Below are the code and all the weights of a small trained network. Each question names an input and a class and asks about switching units off, where a switched-off unit gives its printed mean instead of its output.

import numpy as np


def w(rows, s, z=0):
    codes = np.array(rows[::2]) - 128.0
    scale = np.full(codes.shape[1], s)
    scale[-1] = z or s
    return codes * scale


def norm(h):
    return h / np.sqrt((h * h).mean(-1, keepdims=True) + 1e-5)


def f(y):
    return np.maximum(y, 0)


def log_softmax(a):
    a = a - a.max(-1, keepdims=True)
    return a - np.log(np.exp(a).sum(-1, keepdims=True))


def net(x, mask):
    res = np.array(x, float).reshape(1, 7) / 4 @ E
    u = 0
    for l in range(3):
        y = f(norm(res) @ A[l][:, :-1].T + A[l][:, -1])
        res = res + np.where(mask[u : u + 4], y, B[l][:, -1]) @ B[l][:, :-1]
        u += 4
    return log_softmax(norm(res)[-1] @ U[:, :-1].T + U[:, -1])


A, B = {}, {}
E = w([
[103,107,63,254,211,174,106],'x0',
[240,150,119,149,146,120,186],'x1',
[127,128,130,131,129,125,130],'x2',
[125,133,131,132,127,130,130],'x3',
[148,212,78,149,22,108,57],'x4',
[123,136,129,133,126,127,135],'x5',
[127,132,130,130,128,130,128],'x6',
],0.0089)
A[0] = w([
[15,95,127,114,143,145,99,254],'0.n1',
[138,131,102,174,108,142,55,52],'0.n2',
[12,122,136,81,87,121,91,134],'0.n3',
[118,85,184,9,147,121,179,77],'0.n4',
],0.015,0.005)
B[0] = w([
[22,106,24,31,202,12,167,241],'0.n1',
[107,183,132,211,86,96,175,173],'0.n2',
[133,116,249,144,49,231,40,218],'0.n3',
[99,234,93,254,87,109,186,251],'0.n4',
],0.0093,0.012)
A[1] = w([
[117,65,110,116,235,145,168,82],'1.n1',
[215,113,115,200,192,160,193,96],'1.n2',
[250,166,118,102,67,100,160,106],'1.n3',
[93,114,127,77,94,111,103,4],'1.n4',
],0.019,0.0016)
B[1] = w([
[125,63,189,95,149,109,82,202],'1.n1',
[196,130,203,210,116,123,130,230],'1.n2',
[120,123,70,5,200,192,154,245],'1.n3',
[194,126,144,167,151,151,189,175],'1.n4',
],0.015,0.013)
A[2] = w([
[50,160,48,190,74,104,102,74],'2.n1',
[192,89,208,96,58,145,55,41],'2.n2',
[162,135,115,73,49,184,86,3],'2.n3',
[250,162,71,182,130,138,160,118],'2.n4',
],0.022,0.0029)
B[2] = w([
[71,199,202,128,137,231,179,229],'2.n1',
[220,113,149,215,89,158,4,192],'2.n2',
[187,88,161,220,188,133,70,184],'2.n3',
[135,104,48,90,7,9,160,247],'2.n4',
],0.017,0.013)
U = w([
[10,213,209,146,118,194,166,203],'0',
[213,83,215,222,111,132,2,225],'1',
[197,143,58,105,13,29,197,151],'2',
[191,138,44,3,221,194,119,2],'3',
[35,25,135,82,230,36,81,5],'4',
],0.01,0.0024)

Each question gives the input, the list of numbers given to net, and the class t.
The units are the neurons (one row each of A and B). Each row of codes is followed by its name. A weight is (code - 128) times the scale printed after its matrix; where a second scale follows, it is the last column's (A, B and U).
mask holds one flag per neuron, layer by layer. A switched-off neuron (its flag False) gives its mean, the last column of its row in B, instead of its output. The means were averaged over made-up inputs and are rounded, as every weight is.
A unit's drop is (log p(t) with every unit on - log p(t) with that unit switched off) / (log p(t) with every unit on - log p(t) with every unit switched off).
The circuit of an input: a set's keep is (log p(t) with only the set's units on - log p(t) with every unit switched off) / (log p(t) with every unit on - log p(t) with every unit switched off). Starting from all 12 units, units are removed one at a time, each time the one whose removal leaves the highest keep (on an exact tie, the one counted first), for as long as the keep stays at least 0.8.
circuit, biggest first: the units of the circuit, biggest drop first
unit that matters most: the unit with the biggest drop
top k neurons: the k neurons with the biggest drops, biggest first
top k neurons in layer l: the k neurons of layer l with the biggest drops, biggest first
input [8,-2,8,-1,0,4,6], class 4: unit that matters most => 0.n4
input [0,3,-4,-2,4,0,-2], class 3: circuit, biggest first => [1.n3 0.n4 0.n1]
input [3,-2,-1,-2,-1,2,7], class 4: top 2 neurons => [0.n4 0.n1]
input [6,-1,1,-5,8,5,-3], class 0: top 2 neurons => [2.n1 1.n2]
input [-2,7,-5,1,8,0,3], class 3: top 2 neurons => [1.n3 0.n4]
input [-3,-2,-4,-6,1,-3,-3], class 1: top 3 neurons => [0.n3 2.n2 0.n2]
input [-8,-1,-6,0,-1,-5,0], class 0: top 2 neurons in layer 1 => [1.n2 1.n1]
input [-8,-5,1,-7,1,-1,1], class 1: top 2 neurons in layer 0 => [0.n3 0.n2]
input [0,0,-6,-7,7,4,1], class 1: top 4 neurons => [0.n1 0.n4 2.n3 1.n2]
input [3,0,0,5,-2,3,8], class 4: top 2 neurons => [0.n3 1.n2]
input [6,0,8,-7,-1,8,2], class 4: top 2 neurons => [0.n4 1.n1]
input [0,2,8,5,7,6,7], class 3: top 3 neurons => [1.n3 0.n4 1.n2]
input [-5,-1,1,-5,4,-3,-7], class 1: top 2 neurons => [0.n3 0.n1]
input [2,-4,8,-8,8,2,-8], class 0: unit that matters most => 0.n2
input [2,0,-1,5,8,3,-1], class 0: top 2 neurons in layer 1 => [1.n2 1.n4]
input [6,2,4,3,5,-4,-3], class 2: top 2 neurons => [0.n1 2.n4]
input [-3,-7,3,4,1,0,8], class 1: top 2 neurons => [0.n3 1.n4]
input [2,0,4,0,-8,-1,7], class 4: circuit, biggest first => [0.n1 1.n1]
input [-1,-7,-3,-3,3,-3,0], class 1: top 2 neurons => [0.n3 0.n4]
input [2,-5,-3,-8,8,4,8], class 0: unit that matters most => 0.n2
input [-6,1,4,4,5,1,5], class 3: top 3 neurons => [1.n3 1.n2 0.n1]
input [-8,6,4,0,1,0,0], class 3: top 2 neurons => [1.n3 0.n2]
input [7,-8,-4,4,0,-3,6], class 4: top 2 neurons in layer 1 => [1.n1 1.n4]
input [6,0,2,-4,4,0,8], class 0: top 2 neurons in layer 1 => [1.n4 1.n2]
input [5,1,-1,-3,5,-1,8], class 2: top 3 neurons in layer 0 => [0.n1 0.n3 0.n4]
input [0,3,7,-8,-5,-5,3], class 2: top 2 neurons in layer 0 => [0.n4 0.n3]
input [7,-8,-3,0,-2,-7,-3], class 4: circuit, biggest first => [0.n1]
